Here is a tiny trained network, its code and every weight. The questions are about switching its units off for an input and a class, where a switched-off unit gives its printed mean instead of its output.

import numpy as np


def w(rows, s, z=0):
    codes = np.array(rows[::2]) - 128.0
    scale = np.full(codes.shape[1], s)
    scale[-1] = z or s
    return codes * scale


def norm(h):
    return h / np.sqrt((h * h).mean(-1, keepdims=True) + 1e-5)


def f(y):
    return np.maximum(y, 0)


def log_softmax(a):
    a = a - a.max(-1, keepdims=True)
    return a - np.log(np.exp(a).sum(-1, keepdims=True))


def net(x, mask):
    res = np.array(x, float).reshape(1, 4) / 4 @ E
    u = 0
    for l in range(3):
        y = f(norm(res) @ A[l][:, :-1].T + A[l][:, -1])
        res = res + np.where(mask[u : u + 8], y, B[l][:, -1]) @ B[l][:, :-1]
        u += 8
    return log_softmax(norm(res)[-1] @ U[:, :-1].T + U[:, -1])


A, B = {}, {}
E = w([
[84,40,36,34,100,255,99],'x0',
[68,112,234,142,154,134,150],'x1',
[130,216,56,150,142,124,143],'x2',
[61,88,74,183,116,43,143],'x3',
],0.0068)
A[0] = w([
[124,19,136,115,121,85,135,92],'L0N1',
[118,199,114,151,124,2,147,71],'L0N2',
[59,75,103,110,139,152,120,37],'L0N3',
[9,89,19,136,127,127,141,141],'L0N4',
[135,135,145,114,123,232,107,43],'L0N5',
[192,176,92,114,113,234,130,42],'L0N6',
[248,154,14,106,125,123,123,3],'L0N7',
[123,107,200,124,116,104,136,41],'L0N8',
],0.014,0.0023)
B[0] = w([
[99,83,219,153,159,174,90,188],'L0N1',
[166,173,144,177,160,31,112,247],'L0N2',
[77,179,159,134,59,97,98,190],'L0N3',
[112,195,87,126,5,145,173,242],'L0N4',
[209,109,121,163,151,90,212,204],'L0N5',
[87,133,159,21,171,112,49,221],'L0N6',
[158,108,76,189,128,200,40,230],'L0N7',
[112,108,107,138,174,235,166,176],'L0N8',
],0.019,0.011)
A[1] = w([
[52,111,141,99,42,96,185,39],'L1N1',
[111,146,83,76,86,136,156,3],'L1N2',
[155,113,122,60,110,99,187,90],'L1N3',
[168,136,105,59,152,170,165,123],'L1N4',
[180,125,74,189,101,39,115,90],'L1N5',
[119,6,87,109,95,104,94,37],'L1N6',
[171,88,137,88,170,106,188,43],'L1N7',
[146,69,137,84,160,131,80,113],'L1N8',
],0.018,0.0032)
B[1] = w([
[225,139,232,101,173,128,142,216],'L1N1',
[208,99,110,195,172,219,93,172],'L1N2',
[42,55,195,122,177,136,90,162],'L1N3',
[178,138,169,133,150,35,102,190],'L1N4',
[99,229,137,159,176,50,192,255],'L1N5',
[112,191,73,248,117,146,129,152],'L1N6',
[79,132,180,29,34,70,152,182],'L1N7',
[97,114,84,47,180,84,148,210],'L1N8',
],0.016,0.0091)
A[2] = w([
[110,168,119,136,102,188,86,22],'L2N1',
[95,134,44,146,7,165,115,29],'L2N2',
[32,34,120,177,135,174,94,77],'L2N3',
[7,138,152,152,11,147,114,4],'L2N4',
[147,43,103,217,66,97,50,114],'L2N5',
[82,139,102,169,50,152,51,36],'L2N6',
[131,179,137,72,107,127,39,102],'L2N7',
[234,126,221,122,110,145,122,103],'L2N8',
],0.016,0.0024)
B[2] = w([
[134,116,146,88,111,78,190,186],'L2N1',
[1,121,137,82,82,196,84,194],'L2N2',
[16,107,114,204,161,162,129,156],'L2N3',
[254,106,39,92,119,108,146,186],'L2N4',
[120,216,155,130,124,137,242,166],'L2N5',
[99,156,184,58,65,132,188,196],'L2N6',
[173,51,33,171,93,151,145,228],'L2N7',
[199,88,123,195,99,143,156,254],'L2N8',
],0.018,0.0093)
U = w([
[103,147,169,82,163,169,110,69],'0',
[79,154,170,84,147,155,77,5],'1',
[26,82,146,172,204,205,134,127],'2',
[106,71,191,5,171,67,137,125],'3',
[110,241,126,181,176,50,155,161],'4',
[172,120,36,61,193,124,52,133],'5',
[92,187,86,70,33,204,142,159],'6',
[203,97,206,151,112,178,186,165],'7',
],0.015,0.011)

Each question gives the input, the list of numbers given to net, and the class t.
The units are the neurons (one row each of A and B). Each row of codes is followed by its name. A weight is (code - 128) times the scale printed after its matrix; where a second scale follows, it is the last column's (A, B and U).
mask holds one flag per neuron, layer by layer. A switched-off neuron (its flag False) gives its mean, the last column of its row in B, instead of its output. The means were averaged over made-up inputs and are rounded, as every weight is.
A unit's drop is (log p(t) with every unit on - log p(t) with that unit switched off) / (log p(t) with every unit on - log p(t) with every unit switched off).
The circuit of an input: a set's keep is (log p(t) with only the set's units on - log p(t) with every unit switched off) / (log p(t) with every unit on - log p(t) with every unit switched off). Starting from the 12 units with the biggest drops (on a tie, the unit counted first), units are removed one at a time, each time the one whose removal leaves the highest keep (on an exact tie, the one counted first), for as long as the keep stays at least 0.8.
circuit, biggest first: the units of the circuit, biggest drop first
k most important neurons: the k neurons with the biggest drops, biggest first
k most important neurons of layer l: the k neurons of layer l with the biggest drops, biggest first
input [3,-3,7,-3], class 5: circuit, biggest first : L0N6
input [6,3,-2,7], class 6: 2 most important neurons : L0N4, L0N3
input [6,2,2,2], class 7: circuit, biggest first : L1N1, L0N7
input [-8,5,-7,2], class 7: 4 most important neurons of layer 1 : L1N5, L1N3, L1N8, L1N6
input [2,-2,2,-8], class 5: 2 most important neurons : L0N7, L0N6
input [1,-6,5,8], class 6: 3 most important neurons of layer 0 : L0N4, L0N7, L0N5
input [3,7,0,4], class 7: circuit, biggest first : L1N1, L0N7, L2N8
input [-7,-1,-8,-1], class 7: 4 most important neurons : L0N8, L0N6, L0N7, L1N5
input [-2,2,7,-8], class 5: circuit, biggest first : L0N6, L2N7
input [4,-4,-2,8], class 6: 2 most important neurons : L0N4, L2N2
input [2,-6,-7,-1], class 2: 2 most important neurons : L0N4, L2N3
input [4,-1,5,-2], class 6: 2 most important neurons : L0N7, L0N4
input [5,2,-2,7], class 6: 4 most important neurons : L0N4, L0N3, L0N5, L2N2
input [7,-1,2,-2], class 7: circuit, biggest first : L0N5
input [4,4,3,0], class 7: 2 most important neurons : L1N1, L0N2
input [0,-1,-5,2], class 2: 3 most important neurons of layer 0 : L0N1, L0N8, L0N4
input [-7,0,-1,-8], class 7: 2 most important neurons : L0N8, L1N5
input [1,-3,6,4], class 6: 2 most important neurons : L0N4, L0N7
input [3,-8,-4,-7], class 5: 2 most important neurons : L0N6, L0N7
input [6,-2,2,8], class 6: 2 most important neurons : L0N4, L2N2
input [3,-5,-1,2], class 6: most important neuron : L0N7
input [5,2,2,1], class 7: 2 most important neurons of layer 0 : L0N7, L0N5
input [2,2,8,5], class 6: 2 most important neurons of layer 0 : L0N4, L0N5
input [8,3,2,2], class 7: 2 most important neurons of layer 1 : L1N1, L1N2
input [7,4,2,-5], class 3: 2 most important neurons of layer 1 : L1N3, L1N7
input [-6,5,-7,-3], class 2: 2 most important neurons of layer 1 : L1N1, L1N5
